Below are the code and all the weights of a small trained network. Each question names an input and a class and asks about switching units off, where a switched-off unit gives its printed mean instead of its output.

import numpy as np


def w(rows, s, z=0):
    codes = np.array(rows[::2]) - 128.0
    scale = np.full(codes.shape[1], s)
    scale[-1] = z or s
    return codes * scale


def f(y):
    return np.maximum(y, 0)


def log_softmax(a):
    a = a - a.max(-1, keepdims=True)
    return a - np.log(np.exp(a).sum(-1, keepdims=True))


def net(x, mask):
    res = np.array(x, float).reshape(1, 3) / 4 @ E
    y = f(res @ A[0][:, :-1].T + A[0][:, -1])
    res = res + np.where(mask, y, B[0][:, -1]) @ B[0][:, :-1]
    return log_softmax(res[-1] @ U[:, :-1].T + U[:, -1])


A, B = {}, {}
E = w([
[11,47,96,132,51],'x0',
[124,182,190,122,9],'x1',
[81,209,96,6,132],'x2',
],0.011)
A[0] = w([
[113,101,85,111,205,24],'N0',
[178,138,180,92,139,70],'N1',
[33,119,75,147,59,126],'N2',
[217,190,126,124,93,45],'N3',
[120,91,32,137,219,37],'N4',
[178,164,243,128,161,109],'N5',
[143,80,183,166,119,43],'N6',
[97,203,205,138,81,79],'N7',
[163,61,167,242,126,86],'N8',
[128,91,68,56,182,96],'N9',
[151,180,100,136,141,79],'N10',
[52,82,82,137,108,219],'N11',
[76,45,171,114,76,78],'N12',
[100,154,111,25,150,47],'N13',
[211,173,116,161,120,75],'N14',
[176,123,177,86,39,94],'N15',
[96,187,129,73,129,33],'N16',
[40,96,127,125,76,15],'N17',
[141,114,179,217,107,108],'N18',
[175,95,158,182,94,223],'N19',
[127,117,187,76,116,254],'N20',
[101,209,159,88,189,228],'N21',
[108,143,210,103,101,48],'N22',
[74,67,116,94,127,74],'N23',
[132,169,208,124,59,40],'N24',
[101,178,124,59,124,30],'N25',
[162,187,197,106,193,148],'N26',
[160,196,169,115,19,215],'N27',
[36,197,73,7,85,214],'N28',
[166,124,78,105,199,114],'N29',
[65,203,116,37,160,5],'N30',
[172,171,196,128,161,21],'N31',
],0.012,0.0067)
B[0] = w([
[89,36,211,194,56,159],'N0',
[117,136,189,83,173,160],'N1',
[90,164,174,97,205,197],'N2',
[79,131,217,140,150,174],'N3',
[156,32,212,202,79,181],'N4',
[78,138,161,76,209,192],'N5',
[191,73,124,53,55,155],'N6',
[156,46,166,240,92,179],'N7',
[184,97,83,34,84,200],'N8',
[167,40,132,213,92,170],'N9',
[76,142,188,80,170,152],'N10',
[109,140,128,143,254,199],'N11',
[93,146,197,74,204,177],'N12',
[227,80,122,54,75,181],'N13',
[113,135,193,59,202,172],'N14',
[83,42,163,216,138,174],'N15',
[186,66,153,56,88,166],'N16',
[49,149,234,68,193,174],'N17',
[156,76,45,24,104,177],'N18',
[196,79,20,53,169,190],'N19',
[196,95,25,185,215,182],'N20',
[167,124,67,95,228,210],'N21',
[130,65,191,184,43,152],'N22',
[70,134,191,129,193,162],'N23',
[129,75,175,219,64,173],'N24',
[146,60,114,19,35,169],'N25',
[52,132,158,117,213,204],'N26',
[178,102,131,216,170,223],'N27',
[182,89,81,85,171,253],'N28',
[109,98,181,215,170,178],'N29',
[150,59,141,50,51,190],'N30',
[61,124,217,50,150,167],'N31',
],0.008,0.019)
U = w([
[93,173,186,111,182,34],'0',
[196,123,95,93,95,113],'1',
[149,91,184,254,83,94],'2',
[179,165,43,187,206,216],'3',
[94,203,138,159,20,2],'4',
],0.012,0.0067)

Each question gives the input, the list of numbers given to net, and the class t.
The units are the neurons (one row each of A and B). Each row of codes is followed by its name. A weight is (code - 128) times the scale printed after its matrix; where a second scale follows, it is the last column's (A, B and U).
mask holds one flag per neuron, in row order. A switched-off neuron (its flag False) gives its mean, the last column of its row in B, instead of its output. The means were averaged over made-up inputs and are rounded, as every weight is.
A unit's drop is (log p(t) with every unit on - log p(t) with that unit switched off) / (log p(t) with every unit on - log p(t) with every unit switched off).
The circuit of an input: a set's keep is (log p(t) with only the set's units on - log p(t) with every unit switched off) / (log p(t) with every unit on - log p(t) with every unit switched off). Starting from the 12 units with the biggest drops (on a tie, the unit counted first), units are removed one at a time, each time the one whose removal leaves the highest keep (on an exact tie, the one counted first), for as long as the keep stays at least 0.8.
units of the circuit, in order: the units of the circuit, biggest drop first
k most important neurons: the k neurons with the biggest drops, biggest first
drop of u: that unit's drop, to one decimal
input [-1,2,-3], class 3: units of the circuit, in order => N30, N17
input [6,-7,1], class 2: units of the circuit, in order => N4
input [1,2,-3], class 3: 4 most important neurons => N30, N25, N13, N16
input [5,5,-5], class 0: 2 most important neurons => N12, N17
input [8,8,-8], class 0: 4 most important neurons => N12, N17, N2, N11
input [-8,2,-8], class 0: 3 most important neurons => N5, N14, N31
input [-7,-1,-8], class 1: 4 most important neurons => N8, N19, N18, N6
input [-3,-1,-4], class 1: 3 most important neurons => N11, N27, N8
input [7,5,-8], class 1: 4 most important neurons => N8, N18, N19, N6
input [3,-4,0], class 2: drop of N5 => 0.1
input [-3,-2,1], class 3: drop of N21 => 0.2
input [4,-4,-6], class 1: drop of N8 => 0.3
